Here is a tiny trained network, its code and every weight. The questions are about switching its units off for an input and a class, where a switched-off unit gives its printed mean instead of its output.

import numpy as np


def w(rows, s, z=0):
    codes = np.array(rows[::2]) - 128.0
    scale = np.full(codes.shape[1], s)
    scale[-1] = z or s
    return codes * scale


def f(y):
    return y / 2 * (1 + np.tanh(0.7978845608 * (y + 0.044715 * y**3)))


def log_softmax(a):
    a = a - a.max(-1, keepdims=True)
    return a - np.log(np.exp(a).sum(-1, keepdims=True))


def net(x, mask):
    res = np.array(x, float).reshape(1, 4) / 4 @ E
    y = f(res @ A[0][:, :-1].T + A[0][:, -1])
    res = res + np.where(mask, y, B[0][:, -1]) @ B[0][:, :-1]
    return log_softmax(res[-1] @ U[:, :-1].T + U[:, -1])


A, B = {}, {}
E = w([
[103,123,76,131,115,75,199,174,163,153,118,44],'x0',
[103,78,150,75,106,154,110,109,117,133,152,153],'x1',
[105,85,168,150,144,90,132,97,85,58,170,94],'x2',
[132,6,85,142,169,137,167,164,98,138,138,136],'x3',
],0.017)
A[0] = w([
[190,111,57,156,174,188,147,164,69,130,146,188,68],'N1',
[227,66,82,159,254,205,83,231,76,150,86,177,117],'N2',
[152,193,244,205,106,70,125,121,76,142,135,38,69],'N3',
[57,97,145,226,158,110,83,90,148,43,196,95,202],'N4',
[197,246,138,199,144,108,114,149,101,75,114,186,136],'N5',
[158,113,35,192,143,118,116,123,88,138,94,174,47],'N6',
[199,126,33,190,145,106,140,195,159,108,37,71,252],'N7',
],0.0066,0.0031)
B[0] = w([
[160,229,42,225,169,139,212,139,65,113,184,74,191],'N1',
[45,85,93,180,187,213,1,143,126,131,122,67,245],'N2',
[15,142,101,171,184,61,72,162,97,59,149,97,196],'N3',
[82,42,120,152,166,25,96,227,153,177,134,173,210],'N4',
[94,90,169,44,87,113,160,147,152,150,82,175,216],'N5',
[184,144,79,141,144,137,96,129,113,168,138,86,163],'N6',
[100,105,137,143,92,82,124,148,168,97,100,87,239],'N7',
],0.011,0.012)
U = w([
[213,190,205,128,89,181,107,30,113,172,115,161,40],'0',
[77,22,201,40,119,69,255,167,197,140,125,179,252],'1',
[83,99,104,187,202,114,120,131,139,35,186,56,95],'2',
],0.0073,0.0023)

Each question gives the input, the list of numbers given to net, and the class t.
The units are the neurons (one row each of A and B). Each row of codes is followed by its name. A weight is (code - 128) times the scale printed after its matrix; where a second scale follows, it is the last column's (A, B and U).
mask holds one flag per neuron, in row order. A switched-off neuron (its flag False) gives its mean, the last column of its row in B, instead of its output. The means were averaged over made-up inputs and are rounded, as every weight is.
A unit's drop is (log p(t) with every unit on - log p(t) with that unit switched off) / (log p(t) with every unit on - log p(t) with every unit switched off).
The circuit of an input: a set's keep is (log p(t) with only the set's units on - log p(t) with every unit switched off) / (log p(t) with every unit on - log p(t) with every unit switched off). Starting from all 7 units, units are removed one at a time, each time the one whose removal leaves the highest keep (on an exact tie, the one counted first), for as long as the keep stays at least 0.8.
circuit, biggest first: the units of the circuit, biggest drop first
unit that matters most: the unit with the biggest drop
top k neurons: the k neurons with the biggest drops, biggest first
drop of u: that unit's drop, to one decimal
input [-3,-6,-4,-7], class 1: circuit, biggest first : (N5)
input [-5,-8,8,1], class 1: top 4 neurons : (N5 N4 N2 N1)
input [-5,-3,-2,-1], class 0: circuit, biggest first : (N4 N3)
input [-1,6,-1,0], class 1: top 2 neurons : (N2 N1)
input [-5,4,4,-5], class 1: circuit, biggest first : (N2 N1)
input [7,7,0,-6], class 1: top 3 neurons : (N2 N1 N6)
input [2,7,-8,3], class 2: top 2 neurons : (N5 N2)
input [-2,6,-7,0], class 0: top 2 neurons : (N3 N4)
input [-5,2,-6,0], class 0: top 3 neurons : (N3 N4 N7)
input [-8,-7,-5,-1], class 0: top 3 neurons : (N5 N3 N4)
input [-6,4,1,-6], class 0: top 2 neurons : (N7 N4)
input [-8,0,-2,-3], class 0: top 2 neurons : (N4 N7)
input [2,6,-1,-4], class 0: top 2 neurons : (N4 N5)
input [-2,-8,-4,-7], class 1: unit that matters most : N5
input [-2,6,-6,-3], class 0: top 2 neurons : (N4 N5)
input [-5,-1,6,-2], class 1: drop of N4 : 0.1
input [-7,-5,-7,-8], class 1: drop of N5 : 1.1
input [1,7,-2,-8], class 0: drop of N4 : 0.3
